Below are the code and all the weights of a small trained network. Each question names an input and a class and asks about switching units off, where a switched-off unit gives its printed mean instead of its output.

import numpy as np


def w(rows, s, z=0):
    codes = np.array(rows[::2]) - 128.0
    scale = np.full(codes.shape[1], s)
    scale[-1] = z or s
    return codes * scale


def norm(h):
    return h / np.sqrt((h * h).mean(-1, keepdims=True) + 1e-5)


def f(y):
    return y / 2 * (1 + np.tanh(0.7978845608 * (y + 0.044715 * y**3)))


def log_softmax(a):
    a = a - a.max(-1, keepdims=True)
    return a - np.log(np.exp(a).sum(-1, keepdims=True))


def net(x, mask):
    res = np.array(x, float).reshape(1, 5) / 4 @ E
    u = 0
    for l in range(4):
        y = f(norm(res) @ A[l][:, :-1].T + A[l][:, -1])
        res = res + np.where(mask[u : u + 5], y, B[l][:, -1]) @ B[l][:, :-1]
        u += 5
    return log_softmax(norm(res)[-1] @ U[:, :-1].T + U[:, -1])


A, B = {}, {}
E = w([
[2,127,134,128,85],'x0',
[114,109,74,117,189],'x1',
[132,143,140,119,106],'x2',
[172,20,92,121,66],'x3',
[166,146,55,189,62],'x4',
],0.0085)
A[0] = w([
[101,104,255,181,101,146],'0.n0',
[109,79,60,117,105,168],'0.n1',
[136,101,128,104,162,58],'0.n2',
[204,169,146,80,91,238],'0.n3',
[108,202,133,131,167,3],'0.n4',
],0.0089,0.0031)
B[0] = w([
[96,143,124,135,167,207],'0.n0',
[101,195,255,124,17,227],'0.n1',
[151,170,181,169,80,125],'0.n2',
[135,107,120,161,251,251],'0.n3',
[225,224,252,140,183,158],'0.n4',
],0.0052,0.0034)
A[1] = w([
[136,153,40,192,60,88],'1.n0',
[170,39,72,25,3,2],'1.n1',
[172,52,70,76,77,46],'1.n2',
[182,36,180,185,24,174],'1.n3',
[183,138,73,245,32,119],'1.n4',
],0.0078,0.0023)
B[1] = w([
[169,107,129,17,161,200],'1.n0',
[201,182,67,243,122,221],'1.n1',
[151,128,138,242,136,176],'1.n2',
[99,217,117,159,149,249],'1.n3',
[131,160,116,2,144,252],'1.n4',
],0.0091,0.0043)
A[2] = w([
[210,159,76,84,100,141],'2.n0',
[120,138,139,183,131,2],'2.n1',
[103,174,51,87,116,82],'2.n2',
[96,99,198,76,132,252],'2.n3',
[41,255,96,71,187,171],'2.n4',
],0.0088,0.002)
B[2] = w([
[81,99,192,101,187,189],'2.n0',
[191,111,80,142,171,126],'2.n1',
[117,106,143,106,87,161],'2.n2',
[148,151,8,57,80,167],'2.n3',
[169,130,102,165,47,255],'2.n4',
],0.012,0.0081)
A[3] = w([
[136,127,163,155,144,108],'3.n0',
[136,252,104,138,142,167],'3.n1',
[155,101,203,79,255,117],'3.n2',
[182,125,99,19,104,172],'3.n3',
[163,139,172,145,229,3],'3.n4',
],0.012,0.0023)
B[3] = w([
[164,167,74,183,96,134],'3.n0',
[192,89,139,156,229,254],'3.n1',
[10,119,60,56,30,223],'3.n2',
[112,9,255,108,168,242],'3.n3',
[67,102,62,205,42,202],'3.n4',
],0.0083,0.0079)
U = w([
[254,194,55,208,144,255],'0',
[89,128,32,83,22,104],'1',
[167,41,172,15,131,50],'2',
],0.0082,0.0018)

Each question gives the input, the list of numbers given to net, and the class t.
The units are the neurons (one row each of A and B). Each row of codes is followed by its name. A weight is (code - 128) times the scale printed after its matrix; where a second scale follows, it is the last column's (A, B and U).
mask holds one flag per neuron, layer by layer. A switched-off neuron (its flag False) gives its mean, the last column of its row in B, instead of its output. The means were averaged over made-up inputs and are rounded, as every weight is.
A unit's drop is (log p(t) with every unit on - log p(t) with that unit switched off) / (log p(t) with every unit on - log p(t) with every unit switched off).
The circuit of an input: a set's keep is (log p(t) with only the set's units on - log p(t) with every unit switched off) / (log p(t) with every unit on - log p(t) with every unit switched off). Starting from the 12 units with the biggest drops (on a tie, the unit counted first), units are removed one at a time, each time the one whose removal leaves the highest keep (on an exact tie, the one counted first), for as long as the keep stays at least 0.8.
units of the circuit, in order: the units of the circuit, biggest drop first
top k neurons: the k neurons with the biggest drops, biggest first
top k neurons in layer l: the k neurons of layer l with the biggest drops, biggest first
input [-5,6,-1,1,8], class 2: units of the circuit, in order -> [1.n4, 3.n3]
input [-5,0,-5,4,3], class 1: top neuron -> [2.n0]
input [-6,0,-8,0,7], class 2: top 3 neurons -> [1.n4, 3.n3, 1.n0]
input [0,5,7,6,7], class 2: top 3 neurons in layer 3 -> [3.n3, 3.n4, 3.n0]
input [4,2,0,5,2], class 0: units of the circuit, in order -> [1.n1, 3.n2]
input [-2,0,5,1,-1], class 1: units of the circuit, in order -> [2.n4, 1.n4, 3.n2]
input [-5,2,7,2,-4], class 1: units of the circuit, in order -> [2.n4, 3.n2]
input [0,-7,-1,-2,2], class 0: top 4 neurons -> [0.n3, 0.n0, 1.n0, 3.n2]
input [-6,2,0,6,8], class 2: top 2 neurons in layer 2 -> [2.n0, 2.n4]
input [-6,1,5,0,5], class 1: units of the circuit, in order -> [3.n2, 2.n0, 2.n4]
input [1,8,-3,-6,-6], class 0: units of the circuit, in order -> [2.n4, 3.n2]
input [-8,-4,-5,-6,5], class 1: top 2 neurons in layer 1 -> [1.n3, 1.n1]
input [6,-8,-5,-8,2], class 0: top 2 neurons -> [3.n2, 3.n1]
input [-8,3,-7,-6,1], class 1: top 2 neurons -> [3.n2, 1.n3]
input [1,7,-8,2,-1], class 0: top 4 neurons in layer 0 -> [0.n3, 0.n4, 0.n0, 0.n1]
input [-6,8,8,2,4], class 1: top 2 neurons -> [3.n2, 2.n0]
input [-6,-7,-2,-4,6], class 1: top 3 neurons -> [2.n0, 3.n2, 0.n3]
input [-1,2,3,-3,-3], class 0: top neuron in layer 0 -> [0.n1]
input [0,7,-2,3,7], class 2: top 2 neurons -> [1.n4, 1.n0]
input [5,3,3,6,-5], class 0: top 3 neurons -> [1.n1, 0.n3, 3.n2]
input [6,-3,-5,6,6], class 0: top 2 neurons -> [1.n3, 1.n1]
input [2,-8,-7,3,8], class 2: top 2 neurons -> [1.n4, 1.n0]
input [3,-7,2,-1,8], class 2: top 2 neurons in layer 1 -> [1.n0, 1.n4]
input [-7,-5,-8,-2,-7], class 1: top 2 neurons in layer 1 -> [1.n4, 1.n0]
